In the rows, zero is written as 128.
Here are made-up things, facts about them, and rows of numbers that follow some of those facts. Name the thing behind each unnamed row.

Some facts about the things:
bagrus {φ=761, τ=kopok, Θ=fabrul, nuba, skebrer}
bidrun {φ=177, τ=klusta, Ξ=95}
bogrun {φ=177, τ=naklos}
brasitru {φ=230, τ=tugru, Θ=plukon}
brastabes {φ=230, τ=dogu, Ξ=80, Θ=brasitru, delum, nerizim, graba}
brazim {φ=177, τ=dazo, Ξ=986, Θ=fuvun, skudrek, zevon, zalama, gipel}
briku {φ=462, τ=kopok, Ξ=897, Θ=gragem, tigrak}
britri {φ=177, τ=brariflo, Ξ=984, Θ=flumek, steval, gremifluk, gipel}
broplon {φ=686, τ=dogu, Ξ=473}
buto {φ=177, τ=dazo, Ξ=275}
dazi {φ=686, τ=skodras, Ξ=984}
delum {φ=177, τ=skodras, Ξ=533, Θ=stoda, gragem, reflu}
doflel {φ=686, τ=klusta, Ξ=309, Θ=tuda, skudrek}
domu {φ=761, τ=naklos, Θ=tugru, klate, graba}
dredizal {φ=230, τ=mosas, Ξ=533}
drudri {φ=686, τ=plukon, Ξ=347, Θ=plobemo, pestik}
druzul {φ=177, τ=tugru, Ξ=986, Θ=skebrer, fizes}
fabrul {φ=761, τ=gremifluk, Ξ=275, Θ=steval, fizes}
famim {φ=230, τ=dazo, Ξ=984, Θ=kobra, brastabes, nuba}
fipetrak {φ=761, τ=skodras, Ξ=897}
fizes {φ=462, τ=skegrasta, Ξ=897, Θ=skodras}
fledru {φ=177, τ=brime, Ξ=80}
fleval {φ=686, τ=plame, Ξ=986, Θ=gipel}
flofligrem {φ=462, τ=kopok, Ξ=663, Θ=fabrul, mezam}
flomefes {φ=177, τ=klusta, Ξ=533}
flubris {φ=462, τ=plame, Ξ=80, Θ=reflu}
flumek {φ=230, τ=gremifluk, Ξ=309}
fopok {φ=462, τ=plame, Ξ=984, Θ=doflel}
fuvun {φ=686, τ=plukon, Ξ=80, Θ=kobra, delum, kostol, plame, graba}
galoki {φ=177, τ=gazo, Ξ=95, Θ=keve}
ganal {φ=686, τ=tugru, Ξ=897}
gazo {Θ=kiplu, mezam}
gifes {φ=462, τ=dazo, Ξ=347}
gipel {φ=177, τ=loplis, Ξ=80, Θ=skodras, kopok}
golur {φ=177, τ=plukon, Ξ=95, Θ=zevon, skebrer}
graba {φ=177, τ=tugru, Ξ=80, Θ=flofligrem, guke}
gragem {φ=462, τ=naklos, Ξ=984, Θ=kopok}
grebil {φ=686, τ=brariflo}
gremifluk {Θ=flubris}
grimen {φ=761, τ=naklos, Ξ=80, Θ=pliflal}
gudim {φ=462, τ=gazo, Ξ=984}
guke {φ=177, τ=skatus, Ξ=80, Θ=flofligrem, flubris, fizes}
gutel {φ=761, τ=dazo, Θ=flofligrem, pliflal}
kanitas {φ=686, τ=loplis}
keve {φ=761, τ=brime}
kiplu {φ=230, τ=plame, Ξ=897}
klabrife {φ=761, τ=brime, Ξ=984}
klada {φ=177, τ=brariflo, Ξ=309, Θ=kopok, reflu}
kladren {φ=462, τ=brariflo}
klate {φ=230, τ=klusta, Ξ=347, Θ=flofligrem, plobemo}
kliletel {φ=462, τ=skodras}
klola {φ=177, τ=dazo, Ξ=309, Θ=veflis, liskik}
kloplo {φ=686, τ=loplis, Ξ=663, Θ=skodras, mosas, fizes, skeponik, galoki}
kluflizel {φ=177, τ=kopok}
kobra {φ=230, τ=skegrasta, Ξ=275}
kostol {φ=177, τ=loplis, Ξ=984}
kubuk {φ=761, τ=skomus, Θ=mastatra, tigrak, broplon}
leme {φ=177, τ=gremifluk, Ξ=533}
lezes {φ=230, τ=kopok, Ξ=533}
ligre {φ=230, τ=mosas, Θ=zevon}
liskik {φ=177, τ=skegrasta, Ξ=95, Θ=tugru}
lostel {φ=462, τ=klusta, Ξ=663}
lovos {φ=686, τ=plame, Ξ=309}
maler {φ=177, τ=dogu, Ξ=347, Θ=skudrek}
mastatra {φ=686, τ=kopok, Θ=skatus}
matovek {φ=177, τ=kopok, Θ=steval}
mazu {φ=177, τ=skatus, Ξ=984, Θ=flubris}
mezam {φ=177, τ=plame, Ξ=275, Θ=gragem}
mosas {Θ=skatus, kopok, sustam, gragem}
naklos {Θ=steval}
nerizim {φ=686, τ=skomus, Ξ=95, Θ=pubrur, zevon}
nerok {φ=462, τ=skegrasta}
nistis {φ=177, τ=gremifluk, Ξ=663, Θ=keve, domu}
notrogral {φ=462, τ=plame, Ξ=95, Θ=briku, domu}
nuba {φ=177, τ=klusta, Ξ=80, Θ=delum, pliflal, kiplu, zevon}
perol {φ=761, τ=skodras, Ξ=347, Θ=brasitru, vegrik}
pesko {φ=761, τ=skatus, Θ=skudrek}
pestik {φ=761, τ=gremifluk, Θ=pladranin, flumek, keve}
petrem {φ=177, τ=brariflo, Ξ=80}
pigu {φ=686, τ=mosas, Ξ=80}
piplin {φ=177, τ=skegrasta, Ξ=984, Θ=skudrek, zasker}
pladranin {φ=177, τ=gremifluk, Ξ=473, Θ=mezam, reflu}
plame {Θ=plobemo}
plaplam {φ=462, τ=vomipo, Ξ=473}
pledrik {φ=686, τ=skomus, Ξ=347, Θ=pliflal}
pliflal {φ=177, τ=klusta, Θ=matovek}
plivur {φ=177, τ=vomipo, Ξ=986, Θ=brasitru, suli}
plobemo {φ=177, τ=skomus, Ξ=80, Θ=klada, kopok}
plubron {φ=686, τ=brariflo, Ξ=533}
pubrur {φ=230, τ=klusta, Ξ=473, Θ=klada}
redarar {φ=230, τ=skegrasta, Ξ=663, Θ=klola}
reflu {φ=177, τ=kopok, Ξ=347, Θ=kopok}
rigova {φ=177, τ=vomipo, Ξ=80}
rizi {φ=177, τ=gremifluk}
sagim {φ=761, τ=skodras, Ξ=80, Θ=druzul, naklos}
saple {φ=462, τ=kopok, Ξ=309}
sezim {φ=177, τ=tugru, Ξ=984}
sidem {φ=686, τ=vomipo, Ξ=275, Θ=britri, nerizim, naklos}
skami {φ=230, τ=dazo, Ξ=95}
skatus {Θ=klada, skebrer}
skebrer {φ=761, τ=gremifluk, Ξ=80, Θ=zevon, gipel, reflu}
skefle {φ=686, τ=vomipo, Ξ=533}
skefo {φ=177, τ=klusta, Ξ=897}
skeponik {φ=230, τ=plukon, Ξ=473, Θ=flofligrem, kiplu, zasker}
skudrek {φ=761, τ=tugru, Ξ=275, Θ=bidrun}
soflem {φ=761, τ=dogu, Ξ=897, Θ=matovek, nuba, skebrer}
sogagom {φ=761, τ=mosas, Ξ=473, Θ=flofligrem, gremifluk}
soklor {φ=761, τ=dazo, Ξ=533}
stebru {φ=462, τ=mosas, Ξ=984}
steval {φ=177, τ=gazo, Ξ=80, Θ=kopok}
stoda {φ=686, τ=plukon, Ξ=897, Θ=klada, steval, tigrak}
suli {φ=761, τ=plame, Θ=kiplu, bidrun, reflu}
sustam {φ=230, τ=skegrasta, Ξ=309}
tigrak {φ=462, τ=tugru}
tirolel {φ=761, τ=naklos, Ξ=986, Θ=skatus, leme}
tistek {φ=462, τ=mosas, Ξ=663}
tivar {φ=686, τ=tugru, Ξ=663}
treklol {φ=177, τ=plame, Ξ=663}
trikizis {φ=761, τ=skomus}
truno {φ=230, τ=mosas, Ξ=897, Θ=keve}
trute {φ=686, τ=dazo, Ξ=80, Θ=mezam, tigrak}
tuda {φ=686, τ=kopok, Ξ=473, Θ=zalama, truno, gipel}
veflis {φ=177, τ=skegrasta, Θ=skatus, naklos}
vegrik {φ=761, τ=tugru, Ξ=95}
vekul {φ=686, τ=gremifluk, Ξ=95}
vobro {φ=462, τ=loplis, Ξ=473, Θ=sustam, kiplu}
zalama {φ=462, τ=vomipo, Ξ=309}
zasker {φ=230, τ=gazo, Ξ=986, Θ=klada}
zevon {φ=230, τ=skegrasta, Ξ=80, Θ=tigrak}

Some things and their rows:
piplin: [112 145 117 154 117 103 178 127  87 115 173 140 108 113 158 106 132 167
 143  96 132  80 112 123 135 142 104 149  94 103 157 112 153  69 120 164
  91  98]
skegrasta: [110 149 124 100 150  88 155 135 101 141 180 148 122  98 142 107 126 136
 167  64 150  77 121 146 115 121 100 132 110  77 164 120 116 102 127 123
  66 110]
fizes: [100 135  91 158 108  92 150 130  98 117 192 152 142 101 179 148 123 152
 132  73 156  70 108 123 130 100 102 153 144 107 126 110 165  72 133 114
  76 140]
nerok: [111 149 125 143 130  70 157 151  96 126 186 144 122 113 137 107 116 144
 166  85 133  90 111 144 119 111 101 151 111  84 151 108 132  96 135 139
  65 133]
keve: [117 138 125 150 115  76 159 156 100 122 179 151 127 132 135  97 115 139
 164  86 142  75 114 122 116 114 103 161 118  81 170 118 111  99 129 136
  50 134]
brime: [110 148 128 106 145  87 157 141  98 138 182 151 125 104 142 112 126 133
 168  67 151  78 122 148 114 124 106 137 109  79 162 120 119 102 127 127
  66 114]
mastatra: [133 108 176 149 118  82 158 174  98 150 202 149 162 128 125 112 124 152
 167 108 150  32 117 136  84 121 124 137 102  93 141 126 124  95 121 145
 102 155]
steval: [124 142 144 139 135  79 182 161  84 123 169 134 103 133 110  72 116 161
 176 112 113  82 113 160 110 139  89 141  80  71 179 122 118  97 136 174
  74 108]
lovos: [128 119 105 151 124  74 155 144 106 127 182 113 142 124 124  97 127 165
 170  78 147  83 125 146 116  97 113 151  98  96 119 100 124  86 135 136
  76 131]
pladranin: [105 139 124 155 116  90 173 140  92 128 178 149 108 104 155 100 111 154
 154  91 129  69 116 135 118 123  89 147 120  92 161 117 136  82 127 139
  81 123]
flofligrem: [123 108 148 155 130  73 152 165  97 147 208 161 179 128 148 154 125 133
 143  79 175  48 120 134  96 127 142 157 131  92 123 122 144 105 117 109
  98 171]
gutel: [108 147 119 154 132  78 158 149  99 112 189 143 137 110 151 111 104 138
 172  89 121  89 129 157 120 124 102 138  98  75 144 114 132 111 128 137
  72 109]
dazo: [109 150 122  99 147  90 158 137 100 141 179 148 123  99 144 107 128 135
 169  63 151  78 121 149 116 120 102 134 109  76 164 118 117 102 127 125
  66 113]
buto: [115 156 151 128 128  94 187 153  75 116 167 143  83 121 122  72 122 162
 169 128  99  73 101 148 115 142  76 136  73  77 199 127 125  76 136 195
  73  92]
klola: [156 132  71 132 125  74 188 143  87 130 173 103 122 105 110 123 104 158
 174  83 142  71 112 143 123  97 133 169 108  73 151 105 134 105 116 129
  83 135]
dazi: [117 134 126 147 104 103 161 138  92 116 186 139 122 113 152 104 134 170
 156 111 129  55 102 123 117 107  94 137  95 107 144 114 145  56 135 166
  86 114]
skefo: [108 122  90 166 101  98 171 125  96 122 184 146 131 100 178 136 117 161
 132  72 156  63 120 123 126 110 102 156 147 106 133 109 159  70 121 108
  88 131]
kiplu: [105 123  88 158 107  90 162 124  90 125 171 153 122 106 172 130 118 164
 125  71 159  59 114 121 124 106  99 158 158 110 137 111 160  66 134 107
  83 147]
plaplam: [106 149 132 147 121  82 157 148  90 122 189 157 121 107 153 119 121 142
 155  95 128  73 104 131 120 114  98 150 115  90 159 115 144  83 132 144
  71 130]
maler: [137 136 122 144 153  67 186 147  92 126 162 111 121 149 101  78 142 168
 163  87 137 113 126 145 132 160 132 164  52  84 155 105 121  94 125 177
  81  96]
sidem: [118 157 164 137 119  93 169 154  85 116 183 135 102 114 122  74 129 165
 179 137  91  66 101 146 111 129  86 122  53  87 171 120 129  73 134 209
  85  93]

Rows to name:
No name comes twice in this set of rows, the named rows included.
[107 151 127 111 151  89 157 141  98 137 184 151 134  98 145 114 125 133
 168  68 143  80 128 154 115 132 107 128 103  75 154 117 125 107 125 128
  77 108] -> gazo
[129 142 111 146 120  77 179 147  90 132 177 131 110  99 129 107 101 152
 171  89 127  72 119 143 116 110 104 155 112  80 164 110 132  98 121 133
  78 128] -> veflis
[103 131  88 168 106  99 155 130  96 109 196 152 159 103 189 148 114 144
 136  82 148  63 123 128 133 116 112 149 132 100 122 113 164  86 123 116
  82 123] -> soflem
[131 108 170 145 130  79 179 169  87 147 192 156 145 133 130 122 119 142
 154 100 151  45 122 138  90 147 132 152 107  83 158 130 130 100 112 135
 105 147] -> kluflizel
[128 124 114 158 125  67 153 134 112 135 177 116 132 128 125  87 143 165
 162  67 158 100 130 120 124 109 131 165  86 109 124  92 119  80 124 143
  76 129] -> doflel
[130 119  96 150 133  73 174 149  97 127 171 123 139 131 126 102 118 162
 158  76 151  83 128 153 116 122 114 158 113  87 138 111 130  97 133 126
  77 131] -> klada
[122 153 143 131 144  71 179 155  86 127 159 134  99 129 109  73 116 162
 169 108 108  87 108 164 114 140  89 140  85  76 178 118 123  95 142 177
  73 112] -> zevon
[124 130 107 141 131  64 154 150 101 128 173 134 141 142 120 102 138 154
 151  71 165  95 110 130 122 114 114 171 112  93 143 107 122  92 137 134
  58 145] -> zalama
[119 154 136 127 135  79 165 160  89 114 173 140 116 136 116  75 118 147
 184 113 112  89 110 154 116 134  88 140  75  69 179 122 109 104 140 175
  54 101] -> skebrer
[129 153 105  85 136  89 161 139  97 148 175 140 109  89 127 113 119 134
 178  68 151  63 104 132 118 100 108 147 121  70 185 117 110 104 120 125
  60 123] -> tugru
[153 144  69 148 117  67 181 126  85 142 186 112 116  65 135 159  82 148
 173  72 134  64 119 128 127  86 153 174 128  81 139  95 160 114  98 110
 102 146] -> redarar
[112 144 123 142 127  71 151 155  98 128 180 149 123 119 133 103 115 148
 162  86 135  82 105 141 115 105  89 150 122  84 157 113 127  96 140 135
  58 142] -> tigrak
[114 121 115 179 115  74 149 139 113 135 197 132 151  98 156 119 113 156
 165  67 147  77 137 133 113  95 120 151 117 106 105  97 141  92 121 112
  90 146] -> kloplo

The same things again, as new rows of numbers:
Known rows:
skegrasta: [120 145 123 146  94 126 177 122 124 122 151 111  96 128 139 112 167 122
  83 126  80  99 152 155 138 111]
dogu: [121 145 138 151  98 126 183 130 128 120 172 111  95 140 137 105 162 119
  79 123  66  96 151 153 141 120]
broplon: [128 121  78 123 126 136 108 177 118  93 167  77 131 139 134 112 150  98
 132 157 157  91 136 155  99 119]
galoki: [137 110  94 125 110 131 152 122 120 105 132 105 128 117 148 118 136 128
 133 139 103 116 132 115 118 115]
golur: [128 102  86 143 130 130 146 110 131 109 127 134 114 108 146 110 150 143
 135 122  99 119 123 114 126 115]
tivar: [147 129  96 135 114 118 164 121 123 115  76 112 102  94 123 129 136 120
 106 135 115 115 121 138 128 117]
fipetrak: [115 156 115 165 125 132  90  74 128  80 202 138 171 105 102 133 145 115
 188 155 163 147 146 152 169 142]
trute: [ 74 112  85 135 161 158 143 149 211  95 168 130 150 140 119 156 128 196
 141 127 165  61 110  91 186  60]
plubron: [145 143 126 148 117 103 184  97 132 100  97 134 127 100  83 126 105 128
 100 162 100 108 108 147 148  88]
skomus: [118 150 142 146  95 127 186 130 129 120 166 112  99 142 137 104 166 117
  78 123  71 102 153 152 144 111]
steval: [130  87  98 132 158 153 137  86 186 109 157 104 122 138 154 125 135 140
 147 166 134 103 134 145 149  71]
notrogral: [156 141  90 136 136 128 132 104 141 108  88 116  80  95 128 131 165 110
 111 107 134 118 120 137 112 125]
famim: [ 82 152 101 146 113 105 196 172 140 103  98 157 153  93  61 132  86 189
  97  98  95  68  87  82 185  91]
nuba: [125  82  80 141 152 148 127  87 179 114 129 108 119 126 155 129 140 140
 147 177 145 104 134 143 150  76]
skefo: [121 130  97 171 115 146  77  61 124  67 185 125 160  99 100 130 134 113
 210 157 153 147 137 138 148 115]
gremifluk: [129 143 129 151 101 120 174 120 121 130 147 116  86 124 132 107 174 118
  80 137  80 111 151 166 135 115]
rizi: [151 101  81 130 109 130 145 104 118 108  91 108 114 101 142 120 126 131
 127 149  99 117 129 138 120 112]
leme: [184 119  84 120 115 101 141 124 103  77 105  93 139  99  86  97  62 103
 101 223 108 112 118 186 106  69]
sagim: [130 115 103 130 173 150 148  81 192 117 154 114 123 123 163 128 153 148
 124 150 149 105 146 150 178 104]
reflu: [140  93 141 103 149  92 191 158  87 117 117 144 163 154 163  85 114 102
 160  93 121 139  99  84  55 195]
lostel: [137 143  99 136 107 111 154 128 132 107  80 115  93 101 113 146 134 124
 105 128 127 101 112 128 123 110]

Rows to name:
No name comes twice in this set of rows, the named rows included.
[132 160 184 144 177  99 125  89 140  79 201 148 187 168  93 114 128  76
 206 132 209 153  89 132  86 150] -> briku
[129 114 164 104 160 123 196 134 135 107 148 107 164 168 174 126 151  86
 174 114 181 149 105  96  84 167] -> tuda
[128 139 184 124 132 103 221 144 125 132 174 119 137 189 154  84 127  88
 106 136 106 112 128 149 104 138] -> kopok
[107 104  98 150 193 143 132  78 202 154 148 158 108 124 152 103 174 168
 123 149 147 104 125 148 176 104] -> grimen
[105 132 165 176  28 121 173 134 134 147 132 115 107 165 140 113 114  94
 101 119  87  49 170 189 159 135] -> plukon
[124 128 121 128 101 119 220  97 135 117 101 114 128  83 167 173 168 142
 114 136 104 143 135  96 165 146] -> pesko
[135  96  75 143 134 122 142 111 131 127  96 142 107  92 135 100 137 154
 131 141  98 108 122 130 126 114] -> pliflal
[149 121 105 141  93 102 203  86 107 102  60 131 119  62 117 139 127 142
 128 147  77 142 111 102 147 108] -> piplin
[143 116 101 137 151 139 129  77 198 119 111  94  91 131 138 147 173 113
 132 168 180 105 124 163 132  81] -> flubris
[123 163 108 181 121 134  71  78 136  65 171 127 141 104  72 147 163 102
 190 142 183 134 120 145 133 115] -> fizes
[134 148 162 128 142  95 147 141 101  95 148 149 165 159 126 108 138  79
 187  75 168 144  93  99  56 199] -> saple
[144 144 119 134 112  88 196 120 115 108  96 140 134  86 108 118 105 144
  90 156  89 111 124 142 146 127] -> klabrife
[137  96  73 137 120 151 105 108 122 101 129  93 114 105 163 125 164 126
 155 144 137 125 141 132 113 130] -> pladranin

The same things again, as new rows of numbers:
Named rows:
gazo: [ 89 121 119 110 134  82 133 130 117 141 142 139  89 156 126 121 188 156
 129 118 124 108 115 140  86 111 135  72  97 181 132 109 183 177 117 152
 102 135 161 146 144]
ganal: [138 123 134  72 120 106 170 140 109 134 148 132 138  95 114 110 150 104
 119 116 145 131 117 134  93 140 131  64  91 182 113  88 181 136 103 121
  81  80 171 133 150]
tugru: [109  96 128 105 117  86 138 147 110 144 142 148 101 141 133 139 173 164
 120 107 126 113 121 133 106 125 125  87  92 172 132 100 181 182 122 139
  90 113 158 151 143]
brastabes: [ 75 108 136 131 131 115 129  84 122 160 122 136  84 121 104 108 151 159
 113 123 177 108 129 162  65 131 144  76 124 170  97  97 161 141 102 113
 109  96 213 167 138]
sogagom: [ 61 123 134 115 126 112 139  92 123 157 130 147  86  98 108  96 132 173
  95 120 166 103 121 154  50 137 160  62 106 167  91 103 161 142  84 130
 124  94 225 170 133]
sustam: [107  98 137  87 120 106 150 107 127 153 128 148 113 108 112  99 163 130
 115 119 181 136 130 160  75 138 139  69 112 183 100  80 175 138 119 109
  97  92 204 149 127]
pubrur: [ 85 116 132 104 116 122 138  89  91 160 134 139  95  86 118 110 128 171
  97 113 159 115 130 161  64 141 156  99 102 167  88 115 155 145  73 118
 103  68 229 163 140]
kopok: [ 37 153 129  70 143  98 145 142 105 128 137 156  86 165 119 126 162 186
 152 143 147 143 134 157  88 123  91  95  88 166 130 118 191 139 133 141
  97 132 133 104 133]
fizes: [137 147 135  58 135  97 189 119 125 135 141 116 134  99  87 106 160 126
 119 122 150 100 116 126  73 122 140  50  98 191 105  91 188 144 108 132
  84  92 193 145 132]
buto: [117 113 130  94 133 109 158 110 134 127 126 141 115 132  96 108 166 112
 136 118 164 127 120 167  84 130 128  47 130 194 116  69 187 132 132 114
 108  97 174 137 143]
dazo: [ 96 110 126 103 128  87 137 126 124 133 141 151  93 159 116 118 180 156
 125 123 127 117 106 155  86 121 136  67 104 184 128  99 182 173 131 152
 119 125 163 147 132]
brazim: [123 171 120  82 144 127 177 109 103  99 166 127 118 120  80 113 129 122
 130 112 109  90  78 131  88 123 164  30 120 186 133  97 182 137  74 164
 117  76 160 121 163]
zevon: [ 92  92 136 128 123 123 126  69 103 154 128 136  96 112 100 114 152 150
 114 115 179 110 131 169  72 118 157  93 133 172  98 103 155 150  90 103
 103  79 221 154 131]
plubron: [120 125 131 116 138 131 159 119 118 116 127 130 101 153  97 135 157 134
 148 119 146 115 113 156 109 127 110  57 146 185 129  64 178 131 130 112
 109  91 153 144 154]
petrem: [ 71 102 142 126 118 118 124  98 121 150 122 151  89 123 111 108 145 161
 108 128 172 125 132 179  71 141 139  75 124 171  97  88 163 138 114 114
 121  92 209 162 129]
piplin: [104 108 130 130 131 125 145  98 107 137 124 134  92 132 101 128 145 146
 129 107 158 102 127 161  90 122 134  66 136 175 113  84 167 138  98 111
 107  85 194 157 157]
mazu: [ 93 121 130 127 136 124 143 103 118 138 122 135  86 140 106 121 151 151
 131 114 154 106 124 161  86 129 129  58 132 175 113  80 170 136 107 120
 114  95 184 155 157]
kubuk: [103 127 130  96 139 115 158  95 117 132 136 140 105 126  92 119 152 150
 132 109 158 102 119 150  84 116 141  55 125 181 121  88 178 145 101 123
 106  98 180 141 146]
stebru: [ 98 114 142 106 134 138 151 103 129 138 120 132  97 144  90 130 152 173
 124 125 160 105 121 142  83 130 130  69 134 185 103  76 169 139 122 120
 115  90 187 172 125]
kliletel: [107 126 138  84 133 130 165 109 128 133 135 131 111 134  91 124 150 154
 126 124 154 110 114 133  84 129 138  65 118 190 108  78 175 142 120 130
 111  91 182 157 127]
nerok: [120 122 139  83 132 133 172 112 128 132 134 129 117 126  94 129 148 157
 123 116 153 111 115 130  87 134 139  66 122 185 107  79 173 145 113 124
 105  84 185 161 131]

Which thing is each row?
No name comes twice in this set of rows, the named rows included.
[104 129 131 126 136 112 145 104 104 133 124 138  87 131  93 123 148 160
 131 122 156  95 126 178  90 120 118  64 140 171 111  79 176 137 111 118
 110  89 198 149 152] -> britri
[116  94 138 121 120 129 148 118 103 141 125 143  99 125 111 140 134 158
 118 105 159 108 134 155 107 139 124  81 126 169 113  75 167 139 106 106
 100  75 185 162 160] -> sezim
[121 119 136 101 141 136 164 104 131 117 126 144  99 151  86 135 158 155
 145 104 154 108 116 156  98 127 125  39 149 192 129  56 184 140 120 117
 122  94 163 148 150] -> soklor
[ 94 126 118  95 137  76 143 125 107 135 135 142  83 154 122 119 184 164
 138 110 123 117 112 164  84 112 126  84  96 183 127 110 184 175 125 145
 102 128 168 142 145] -> mosas
[ 69 183 142  95 152 110 154 125 102 126 134 147  93 126  74 120 127 157
 150 161 181 106 138 165  91 110  92  65 120 157 120  97 190 105 107 117
  95 105 169  94 141] -> matovek
[124 152 124  69 137  90 172 111 102 121 144 127 124 104  93  93 164 107
 133 127 144 122 103 165  77 121 136  55 102 186 110 101 188 130 108 127
  89  94 178 119 141] -> stoda
[ 52 163 140  88 150 132 161 108 114 129 138 137 100 132  83 125 132 157
 150 142 186 112 141 141  82 113 113  62 119 163 130  99 184 113  93 117
  96 115 158  98 138] -> bagrus
[ 63 115 141 120 119 118 125 106 116 152 136 151  92 108 113 102 129 155
  93 141 157 126 112 170  59 151 156  80 106 167  89 105 149 135 102 128
 129  79 212 156 124] -> broplon
[ 92 120 117 102 138  77 133 117  98 136 143 140  89 155 114 125 195 161
 136 116 124 109 113 160  90 101 137  91 104 181 133 119 183 178 116 145
 101 125 167 130 136] -> skatus
[ 64 129 139 106 127 123 139  87 123 162 132 129  94 107 103 102 137 172
  94 133 162 106 119 140  48 133 164  82 106 171  82 113 156 144  92 133
 120  86 227 174 115] -> vobro
[116 144 128  90 148  86 163  92 140 128 121 145  99 135  69  93 181 130
 146 123 166 104 111 180  68 114 133  18 141 195 109  71 198 135 132 114
 125 115 202 138 131] -> fabrul

